In the rows, zero is written as 128.
Here are made-up elements, facts about them, and rows of numbers that follow some of those facts. Name the element behind each unnamed row.

Some facts about the elements:
ziklu Σ [plepli zoflus]
plorus Σ [pugrok pozigol sofel raser]
fegri Σ [ragun ragrum braro]
kluplen Σ [brota stevun sofel tuvo]
lesa Σ [besol brota]
gikim Σ [triflak graba makles]
tilun Σ [trozen vivum febil]
rumiklel Σ [buba]
fefis Σ [britur]
stepa Σ [klutrage dugon]
sova Σ [valon pedrulas soplim]
vere Σ [pleplak triflak mobrus lafibrun vola klustun nepem]
pastim Σ [zubu maske vola gronun]
pabe Σ [soplim]
stubur Σ [triflak vola]
broklar Σ [graba pugrok bretrafli zoflus flatol]
kulir Σ [zoflus zamam]
rekli Σ [tedil grilar britur]
skupli Σ [bretrafli]
rorir Σ [stebok skopledral regrofil pedrulas kupliklol nakes]
stelu Σ [klutrage lafibrun]
briputruk Σ [maske skibi bregis febil flatol kupliklol]
vomil Σ [plenek flamon gerun]
klestun Σ [kupliklol]
tatrek Σ [besol bradruk raser zamam]
lebruskal Σ [zubu gristuk bretrafli dobrus]
mibako Σ [vola]
drigon Σ [platru breklu fiviflos stoplin brapla]
kluka Σ [fiviflos ragrum]
nonibre Σ [pedrulas]
kanun Σ [stugis]
stestari Σ [zomal ragun flamon ziplum grilar]
semur Σ [virik buba zogom kupliklol]
bifler Σ [vavul bimin trutri tuvo]
pastun Σ [virik drizo nakes dapler]
kivor Σ [stebok tozen flofik britur]
sumes Σ [plastuskom flatri]
lekle Σ [plastuskom gristuk soplim]
divar Σ [kapame trozen makles]
beflel Σ [trozen vanun]
fafoplom Σ [stugis flaflel trasar]
druplek Σ [bazel nune dobrus tuvo zimas]
teklum Σ [maske regrofil pebril dapler]
leflil Σ [sudrun bimin travo segek]
plagem Σ [klari]
bribrim Σ [bradruk britur]
lapebra Σ [sazar brenar grilar]
zovo Σ [plenek zamam]
sopan Σ [stevun]
grebras Σ [dobrus]
Λ 438 <- triflak deskur kluplen stepa vere travo pabe kulir britur plepli tatrek pugrok valon brota tuvo zamam stugis kivor zoflus beflel zomal fiviflos teklum zovo
Λ 790 <- graba dugon pleplak drorul klutrage skopledral fefis sova febil vifa kupliklol zubu pastim rekli sofel rorir nakes kedrukik mibako vavul stebok bregis tedil sumes flamon sudrun platru gronun nepem lapebra sopan
Λ 80 <- ziklu fegri trozen tozen lesa sazar bretrafli plosibrel vanun ragrum plastuskom pebril skupli virik klestun soplim nune lebruskal raser regrofil kapame kluka nonibre kanun trasar mobrus plenek trutri klustun grilar fafoplom maske brenar leflil plagem klari brapla stevun gerun bribrim
Λ 853 <- plorus vivum bazel flofik breklu gikim tilun rumiklel bimin buba flatri flatol besol flaflel braro pozigol stubur broklar pedrulas stelu briputruk bradruk vomil dobrus ziplum stoplin drigon lafibrun gristuk drizo stestari semur bifler pastun lekle zogom divar druplek zimas segek makles ragun skibi vola dapler grebras

Some rows with their names:
[149 157 167  84 104 104 123 144  98 133 158 144 137 158 109  91 132 105
 106 129 126 131 103 112 126 133 149 114 120 127 112 131 119 145 132 139
 137 112 120  92 149] : nune
[126 143 141 127 109 142 105 124 134 147 163 170 108 137 126 132 129 114
 130 131 107 101 126 154 159 147 161 113 122  92 115 153 147 107 119 169
 130  93  95 123 139] : nakes
[128 117 139 177 113  78  84 105 165 116 135 134 132  96 119 145 124 133
 122 119 106 120 115 155 117 147 119 123  99 113 127 127 141 142  96 146
 111 144  80 158  98] : pastun
[145 111 117 147 105 107  92 105 131  80 103 129 161 139  88 132 132 114
  47 137 139 127 113 155 123 101  94  97  94 144  92 119  84 140 119 164
  83 126 118 141 127] : kanun
[111 118 122 143 129  83 112 109 120  82 135 131 147 106 136 137 116 122
 102 143 127  83 119 176 130 129 110  82 121 114 118 130 138 160  88 142
  88 134  84 128 107] : kivor
[118 126 113 106 119 153 142 115 132 137 174 151 114 160 111 117 149 109
 101 148 136 121 146 151 117 146 127 144 133  95  99 136 144 102 112 148
 163 110 120  82 144] : nepem
[123 139 127 100 113 127 142 109 102 120 128 148 106  99 116 134 118 140
 125  99 144 118 130 118 158 134 127 122 109  99 161 153 133 125  79 118
 129 129 149 107 166] : ragun
[117 130 115  97 113 128 137 116 101 118 125 150 100  95 114 133 125 144
 133 101 148 131 129 108 161 140 129 125 114 104 158 145 128 119  75 123
 127 124 146 103 169] : braro
[150 131 155  87 113 118 111 102 120 140 160 151 138 120 110 107 124 116
 107 114 118 127 114 109 120 149 144 136 117 114 151 123 147 136 113 121
 144 118 126 104 148] : dobrus
[147 116 138 127 126  89 106 105 151 112 134 132 169 115 117 121 111 126
  95 120 133 116 102 141  86 152 116 125 103 144 141  99 129 151 108 116
 111 150 104 132  95] : grebras
[144 146 161  91 115 106 118  94 126 141 160 152 127 128 116  96 108 112
 117 109 116 111 129 119 128 150 130 130 129 117 146 138 130 148 109 113
 126 126 139  97 161] : besol
[150 140 165  80 116 111 113 103 121 145 159 150 135 128 108 101 129 116
 108 109 121 124 114 107 119 159 141 139 117 116 153 115 143 141 114 120
 139 117 124  94 151] : bazel
[110 107  95 100 121 124 101 136 105 137 113 180  86 101  92 102 143 154
 164 109 153 169 102  74 165 171 134 130 138 127 152  99 107 107  86 126
 114 134 115  98 174] : breklu
[146 139 169  83 112 114 114 103 117 144 160 151 143 128 108 103 130 111
 107 109 120 123 111 108 120 156 146 137 120 120 149 120 144 143 116 120
 141 115 126  96 146] : zimas
[113 107 123 152 127  85  94 112 131  91 146 143 146 106 128 127 133 121
 114 152 108  97 117 172 127 128 117  92 126 109 112 118 141 156  94 148
 105 132  58 135  99] : teklum
[131 127 126 121 122 136 132 125 141 126 139 147 139 140 123 128 129 119
 116 144 136  96 113 172 122 147 133 118 116 116 113 128 132 116 108 141
 123 118 107 116 123] : kedrukik
[127 140 163 147 103  97  82 107 146 136 163 159  91 106 113 128 140 118
 137 105  85 131 132 125 154 144 151 125 117  86 136 151 157 132 103 157
 130 110  94 133 147] : buba

Rows to name:
No name comes twice in this set of rows, the named rows included.
[139 146 160 105 117 111 123  90 126 134 158 151 120 121 120 114 107 118
 119 102 120 107 139 120 137 146 130 127 118 109 147 148 137 142 100 117
 124 127 138 105 159]  bradruk
[123 126 118 143 118  98 138 103 128  90 112 121 142  89 127 152 101 148
 107 113 157  96 124 163 120 130  97 111  91 125 148 136 123 144  72 114
 102 156 136 136 121]  stestari
[144 106 123 110 106 128 126 122 148 113 132 170 124 128 108 102 152  90
 131 132  90 135 131 126 131 121 127 145 117  94 160 160 142 152  96 106
 190 119 133 148 163]  vivum
[121  73  80 125 121 110 135 131 147  59  96 156 172 131 126 107 156  85
 122 184 106 103 113 177 103 103  92 107 130 106 142 130 124 189  80 103
 165 136  92 171 119]  beflel
[139 103 111 140 124 132 107 129 132 120 136 141 163 114 139 160 111 140
  98 151 136  93  96 178 106 147 141 100  94 124 111 113 136 107 120 154
 118 131  75 141  80]  sova
[129 113 124  89 110 139  92  70  97 103 136 159 137 137  90 110 153  94
  65 134 110 113 130 130 162 110 119  98 139 100 127 122 124 130 108 163
 109  82 116 105 171]  stugis
[114 115 124 110 125 106 113 112 110 100 143 147 140 119 124 111 137 110
 107 146 126 104 122 149 130 131 120  96 137 103 128 125 138 151  94 138
 121 122  86 107 125]  deskur
[131 138 132 128 103 101 125 146 108 105 135 134 139 138 115 117 129 122
 109 141 131 126 112 140 122 122 126 109 106 120 102 139 113 150 110 141
 127 133 113 121 135]  plosibrel
[132 170 181  85  99 107 139 152  97 121 140 130 136 157  84 111 167  93
 113 125 140 124  89 120 140 135 147 127 108 120 126 120 128 157 116 151
 136  92 114  96 144]  trutri
[117 157 137 103 117 152 149 124 110 125 147 149 115 132 134 148 111 121
 119 122 143  79 137 165 158 131 137 109 109  86 126 167 137 111  96 143
 124 107 141 106 157]  tedil
[104 169 180  70 101 115 160 129  91  97 125 123 148 135  68 130 213  80
 112 125 142  95  80 139 160 139 139 122 110  93 157  93 174 165  79 164
 143  67  87  94 127]  travo

The same elements again, as new rows of numbers:
Some elements and their rows:
[101 108 101 173 140  99  95 101 147 155 103 121 168 115 184 162 129 113
 116 120 136 143 124 167 118 141 138 140 114 150 133 172 152 168 130  62
 105  77] : sudrun
[109 144 105  89 145 150 161  93 122  57 133 166 144  92 141  74 106 101
  77 121 205  98 108 126 197  94 170 125 154  99  92 161 194 103 160 126
 131 107] : grilar
[175 102 117 168 153  55 105 140 137 117 129 159 154 123 139 144 156 121
 110 133 122 137  76 122  57 187 166 155 130 136 128 149 147 120 141  93
 108 118] : nepem
[160  82 142 118 152 158  62 177 183 163  89  98  35 171 148 131 121  99
 168  98 111 163 181 120 158 128 129 112 117 108 146 156  70 147  85 138
 115 138] : kluplen
[100 128 137 164 124 160 155 160 134 201 155 128 128 145 119 145 119 136
 112 155 131 158 131 154 116 110  70 161 100 141 105 183 147 131 122 124
 153 107] : zimas
[182 131 157 155 136 113 180 186 156 148 162 156 160 132  93 129 132 162
 106 160 114 154  84 113  73 132 112 169 148 152 124 141 144 105 132 112
 173 112] : lafibrun
[147 116 157 102 105  94 110 105 149 111  34  88  83 162 150 108 107 177
 164  69  93 140 161 100 118 123 134 105 171  95 125 152  87 154 139 139
 119 164] : beflel
[166 119  99 104 171 154 123 147 147 135 134 113  79  88 144 137 140  70
 153 101 180 120 139 101 194 119 130  80 130 111 143  90  74 131 104 145
 134 136] : lesa
[171  88 152  79 141 119  66 170 178 114 116 136  32 161 139 114 128 104
 163 110 105 158 195  99 167 118 160 108 133 113 140 115  61 152 106 183
 108 162] : tatrek
[124 119 151  89 130 139 104 118 146  60  90 167 100 183 145  64 108 132
 101 128 130 134 151 144 149 106 186 156 155  89  95 195 183 118 151 138
 108 117] : zomal
[126 154 123 109 135 181 147 113  91 111 127 131 142 104 102 116 137 129
 109 109 166  80 101 121 152 142 152 102 109 111 139  75 152  87  92 105
 132 149] : pebril
[ 99 128 153 121  91 163 158 160 117 152 162 112 158 119  83 124 123 185
 110 157  87 128 123 152 113 119 107 140 109 162 151  96 153 138  91 106
 135 123] : drizo
[116 137 176  94 151 120  92 127 143 126 116 207  86 167 130 142 130 126
 114 127 128 151 202 103 146 156 171 134 113 120  70 129 158 120 132 183
 142 170] : zoflus
[153 106 158  94 144 119  75 153 152 119 107 150  42 165 127 122 131 106
 154 114 114 150 192  95 148 134 154 111 135 107 117 117  79 135 118 198
 109 175] : kulir
[123 113 173  69 104 126 102 129 172  65 134 199 135 146 151  89 105 136
  86 123 135 133 190 108 169 113 197 158 116 118 102 154 190 134  93 132
 141 111] : britur
[120 128 181 100 157 128  88 142 152 150 113 199  72 166 140 153 132 141
 116 112 125 149 203 104 142 152 169 129 113 131  81 119 154 126 118 176
 151 171] : pugrok
[105 150 121 113 124 186 144 118 101 117 117 125 161  93 105 124 134 150
 104 103 154  84 116 130 165 143 158  95 109 119 138  55 167  97  88  93
 135 142] : virik

Name these rows:
No name comes twice in this set of rows, the named rows included.
[ 82 148 149 173 130 155 161 144 118 204 171 156 141 151 113 146 126 134
  96 156 123 146 131 147 101 121  66 169  83 136  83 180 161 109 127 137
 167 123]  dobrus
[150 137 166 157 135 121 182 185 131 151 170 170 154 132  80 126 129 173
  92 159 115 144  74 116  65 145 113 174 127 152 107 149 177 101 137 115
 165 131]  vola
[129  81  81 136 108  72  87  94 130  76 134 103 110 117 165  98 120  88
 132 123 115 112  99 161 128 104 147 127 155 110 152 187 105 164 162 113
  43 106]  lapebra
[107 149  98 171 181 115  72  98 106 109  95 144 167 147 156 162 154 109
 137 165  95 155 132 188 103 172 178 138 144 164 146  95 151 142 187 104
  89  79]  platru
[138 193 101 131 192 195 126 115  88  94  86 134 142 132 133 141 142 103
 144 148 158 139 115 156 164 151 171 109 158 128 136  55 139  94 171 126
 153 105]  brapla
[130 134 164 128  68 124  84  98 129  91 107 136 116 192 135 103 114 109
 156 116  90 145 180  92 109 122 126 132  99  75 135 156 107  99 100 144
 150 139]  pabe
[119 108 135 128  97 158 156 158 122 155 144  81 129 122  91 134 124 165
 145 144  78 126 120 152 114 102  85 124 131 151 163  99 100 148 104 120
 116 128]  rumiklel
[ 99 112 105 155 173  92  70 119 149 171 143 172 130 106 177 186 149  91
 101 140 146 149 167 150 133 169 154 137  98 174 101 120 145 168 128 121
 118 109]  sofel
[ 73 121 125 147 120  62 113  59  95 142  94 131 156 101 149 165 131 164
 108 110 115 109 124 149  92 170 144 122 131 151 108 124 165 163 157 103
  86 151]  febil
[160 120  83 135 142 178 139 139 140 142  87  39 103 118 150 116 116  99
 165  77 170 122 104 127 173 103 106  87 151 107 157 135  74 128 106  85
 134 117]  leflil
[116 180 104 117 186 199 141 100  97  77  97 141 142 133 136 109 127 113
 122 132 172 119 104 149 161 134 176 122 164 112 117 107 173  90 183 127
 135 101]  ragrum
[122 117 159 118 129 159  97 143 175 141  65 124 123 181 160 126 112 154
 128 107 115 162 177 135 143 122 156 144 126 112 113 180 160 135  99  84
 148  98]  travo
[124 117 167 106 164 151  75 164 185 147 112 185 101 166 164 152 122 130
 111 117 129 171 207 122 156 140 170 140 105 140  99 144 156 143  93 138
 158 119]  brota
[ 95 173 130 131 161 152 150  91  89 147 144 181 116 123 126 143 143  97
 105 112 196 102 125 102 148 152 128 108 109 111  80 118 160  71 139 164
 159 167]  bretrafli
[143 110 141 131 123 106 147 162 124 187 169  91  62 128  88 142 133 133
 166 136  97 136 123 115 107 123  56 114 136 137 135 112  58 144 140 196
 114 192]  broklar

Now the same elements, written a new way:
Known rows:
[163  96 152  93 140 160 115 153 126 192 108 200 134 152  82 169 105 127
  38 125 208 112 142 130 160  89 147 146  97 114 101] : kivor
[173  85 193  66 103 152  99 149 116 187  99 142 152 164  93 177 131 123
  57 138 199 119 147 131 209 121 152 132  88 114 107] : britur
[148  91 139 104 137  88 133 122 142 175 127 154 142 179 123 183 185  90
 121 134 157 138 135  79 229 104 135 146 166 116  89] : zamam
[102 165 118 129 140 151 148 146 106 114 161 152  95 127 154 111  68 138
  86  31 166 150 179 126  98  62 137 144 153  95  70] : pastim
[107 160  78  98  85 135 173 133 113 105 105 134 140 166 156 147  89 156
 110  99 114 182 173 119 133  79 174 137 169  68 127] : vola
[117 145  83 157 139 152 153 140 175 147  85 178  87 115 132 162 137 160
 108 127 133 127 122 108 129 102 127 147 169 143 137] : vomil
[129 131 120 123 104 127 149 137 135 140  97 121 124 138 152 148 157 138
 139 150 118 143 135 129 145 130 144 138 136 135 147] : flaflel
[151 125 120 100 114 125 166 131 131 142  96 140 123 145 144 150 159 119
 145 151 111 145 136 131 125 117 148 129 115 151 134] : buba
[140 141  89 130 146 149 173 134 145 151  94 193 100 123 123 151 121 136
 117 127 127 126 132 130  88  90 143 139 124 149 124] : rumiklel
[ 80  89  79 177 137 115 136 107 153 154 122 191 106 113 105 132  75 109
 144 111 166  90 137  87 183  94 125 168 149 120  74] : ziklu
[110  71 113 121 100  99 141 132 126 134 131 134 144 141 121 106 101 104
 126 124 139 124 139 121 167 127 123 149  96 129  91] : regrofil
[124 129 162 130 125 129 123 153 131 128 145  76 102 122 171 117 156 126
 114  72 143 143 150 123 148 133 108 142 129 145  98] : klutrage
[140 129 124 112 105 124 156 129 127 140  97 127 127 135 149 152 151 126
 144 151 119 141 138 129 142 120 148 138 127 136 137] : drizo
[110  75 110 142  96  83 140 118 142 142 134 129 147 122 118 121 106 112
 130 119 145 118 138 109 191 134 134 153 113 128 100] : raser
[139 127 121 121 105 113 156 128 130 141  97 127 133 124 148 159 152 129
 150 151 122 136 137 126 148 120 155 138 130 135 146] : pozigol
[149 138 147 167 148 104 155 139 131 142 170 145 111  64 145 141 120 133
  76  48 174 110 143 134 104 111 137 148 115 151 116] : sopan
[135 124 178 129 125 115 133 141 116 133 151  81 116 106 170 125 153 116
 128  80 151 130 152 127 150 128 121 135 119 144 101] : vavul

Name these rows:
No name comes twice in this set of rows, the named rows included.
[124 124 168 131 125 135 122 153 136 130 141  77  99 122 170 121 162 126
 121  81 144 139 147 120 156 131 101 136 136 150 100]  flamon
[133 127 185 132 136 199 108 152 142 154 109 125  80  76 120 149  90 154
  57  63 196  99 151 133 142 103 118 141 109 148 104]  rekli
[ 66 106 104 180 122 126 104 124 121 154 141 194 103 130 111  91  59 119
 163 137 181  90 145 115 142 105 129 153 127 125  79]  skupli
[157 112 157 102 180 150 184 144 104 130 143 171 110  89 129 133 115  71
  94  78 149 121 142 142  89  55  97 136  86 161  68]  rorir
[121  87  80 178 120  76 162 119 158 154 146 189 140  81 101 141  73 137
  84  85 169  93 129 110 145 113 145 166 113 129 109]  lesa
[ 77  59 127 138 109 111 131 166 111 108 129 121 185 100 127  94 101  92
 104 168 142 130 120 142 180 112  70 167 108 106 120]  soplim
[ 94  77 103 144 102  96 135 126 156 136 124 129 132 137 122 120 117 122
 127 118 138 123 131 102 198 134 116 151 132 130  92]  plenek
[147 120 195 126 134 196 117 136 126 159 111 136  93  58 111 165  74 144
  57  61 206  87 154 132 151  90 134 141  89 146 100]  fefis
[ 57 113 116 181 107 121  91 138 109 153 159 197 114 133 115  66  48 119
 164 153 192  95 143 134 121 110 126 137 127 128  89]  lebruskal
[125 134 107 119 106 128 149 140 134 132  95 122 126 141 153 147 142 144
 132 135 117 152 141 126 141 121 146 139 139 123 142]  lafibrun
[140 118 164 126 146 123 133 136  96 135 140  77 109 111 171 127 151 104
 139  78 146 126 156 124 152 128 127 154 100 137  95]  febil
[120 137  49 175 177 141 144 123  96 166  77 153  95  93 150 157 104 148
 124 117 147  98 140 122 120 127 181 213 105  94 147]  divar
[ 89  90  77 169 126 122 133 141 150 146 130 180 115 114 108 101  71 136
  90 100 165 105 134 119 139 116 121 166 117 125  91]  plagem
[138 140  96 160 133 115 171 118 143 154 105 188 117  89 130 180 121 139
 124 128 148 111 130 114 120  98 166 149 141 137 146]  plorus

